Below is a small trained network, with its code and all its weights. Each question gives an input and a class and asks what happens when units are switched off, that is, made to give their printed mean instead of their output.

import numpy as np


def w(rows, s, z=0):
    codes = np.array(rows[::2]) - 128.0
    scale = np.full(codes.shape[1], s)
    scale[-1] = z or s
    return codes * scale


def f(y):
    return np.maximum(y, 0)


def log_softmax(a):
    a = a - a.max(-1, keepdims=True)
    return a - np.log(np.exp(a).sum(-1, keepdims=True))


def net(x, mask):
    res = np.array(x, float).reshape(1, 2) / 4 @ E
    y = f(res @ A[0][:, :-1].T + A[0][:, -1])
    res = res + np.where(mask, y, B[0][:, -1]) @ B[0][:, :-1]
    return log_softmax(res[-1] @ U[:, :-1].T + U[:, -1])


A, B = {}, {}
E = w([
[154,216,232,23,75],'x0',
[75,135,31,3,143],'x1',
],0.0057)
A[0] = w([
[115,116,119,103,137,247],'n1',
[133,126,186,70,126,94],'n2',
[125,113,44,195,120,116],'n3',
[109,108,31,12,140,84],'n4',
[116,126,84,156,125,77],'n5',
[146,140,118,129,128,117],'n6',
[131,137,201,198,118,78],'n7',
[129,143,114,126,118,255],'n8',
[141,197,246,16,106,77],'n9',
[131,115,152,148,128,222],'n10',
[119,137,117,76,137,92],'n11',
[121,87,38,181,152,72],'n12',
[128,103,47,187,132,89],'n13',
[120,123,95,158,128,80],'n14',
[122,130,110,130,111,249],'n15',
[141,132,92,113,108,92],'n16',
[117,129,102,97,138,129],'n17',
[132,112,224,214,137,98],'n18',
[115,154,179,89,139,109],'n19',
[115,149,57,59,120,83],'n20',
],0.011,0.0049)
B[0] = w([
[116,175,215,61,160,195],'n1',
[79,95,115,137,133,173],'n2',
[30,96,135,114,126,189],'n3',
[136,190,131,237,77,207],'n4',
[92,100,123,141,115,146],'n5',
[131,126,130,125,125,128],'n6',
[128,172,119,199,92,176],'n7',
[101,175,213,57,165,200],'n8',
[3,41,95,139,134,255],'n9',
[105,181,189,88,143,185],'n10',
[126,130,130,180,103,155],'n11',
[23,74,120,153,127,190],'n12',
[35,90,119,131,128,183],'n13',
[101,102,116,137,121,144],'n14',
[89,178,221,40,162,196],'n15',
[128,134,117,148,111,136],'n16',
[128,154,131,147,116,154],'n17',
[108,199,136,204,84,198],'n18',
[78,110,114,135,145,171],'n19',
[138,159,134,205,91,177],'n20',
],0.025,0.0086)
U = w([
[66,14,87,111,141,131],'0',
[164,222,128,212,23,88],'1',
[167,176,177,1,201,250],'2',
[161,98,83,115,117,70],'3',
],0.0077,0.0023)

Each question gives the input, the list of numbers given to net, and the class t.
The units are the neurons (one row each of A and B). Each row of codes is followed by its name. A weight is (code - 128) times the scale printed after its matrix; where a second scale follows, it is the last column's (A, B and U).
mask holds one flag per neuron, in row order. A switched-off neuron (its flag False) gives its mean, the last column of its row in B, instead of its output. The means were averaged over made-up inputs and are rounded, as every weight is.
A unit's drop is (log p(t) with every unit on - log p(t) with that unit switched off) / (log p(t) with every unit on - log p(t) with every unit switched off).
The circuit of an input: a set's keep is (log p(t) with only the set's units on - log p(t) with every unit switched off) / (log p(t) with every unit on - log p(t) with every unit switched off). Starting from the 12 units with the biggest drops (on a tie, the unit counted first), units are removed one at a time, each time the one whose removal leaves the highest keep (on an exact tie, the one counted first), for as long as the keep stays at least 0.8.
units of the circuit, in order: the units of the circuit, biggest drop first
unit that matters most: the unit with the biggest drop
top k neurons: the k neurons with the biggest drops, biggest first
drop of u: that unit's drop, to one decimal
input [-3,-2], class 2: units of the circuit, in order : [n9, n4]
input [1,-5], class 1: unit that matters most : n18
input [3,-4], class 1: top 2 neurons : [n18, n7]
input [-2,-3], class 2: top 3 neurons : [n4, n9, n20]
input [-1,-3], class 2: top 2 neurons : [n4, n20]
input [4,6], class 1: top 2 neurons : [n4, n20]
input [-6,-8], class 1: top 3 neurons : [n18, n9, n7]
input [2,3], class 2: top 2 neurons : [n18, n7]
input [-3,-4], class 1: top 4 neurons : [n9, n18, n7, n1]
input [7,-7], class 0: top 2 neurons : [n9, n4]
input [1,-4], class 1: top 3 neurons : [n18, n7, n1]
input [-4,-6], class 1: top 2 neurons : [n9, n18]
input [-3,1], class 2: drop of n9 : 0.7
input [-4,7], class 1: units of the circuit, in order : [n4]
input [-1,6], class 1: drop of n4 : 0.2
input [8,-7], class 0: drop of n4 : 0.2
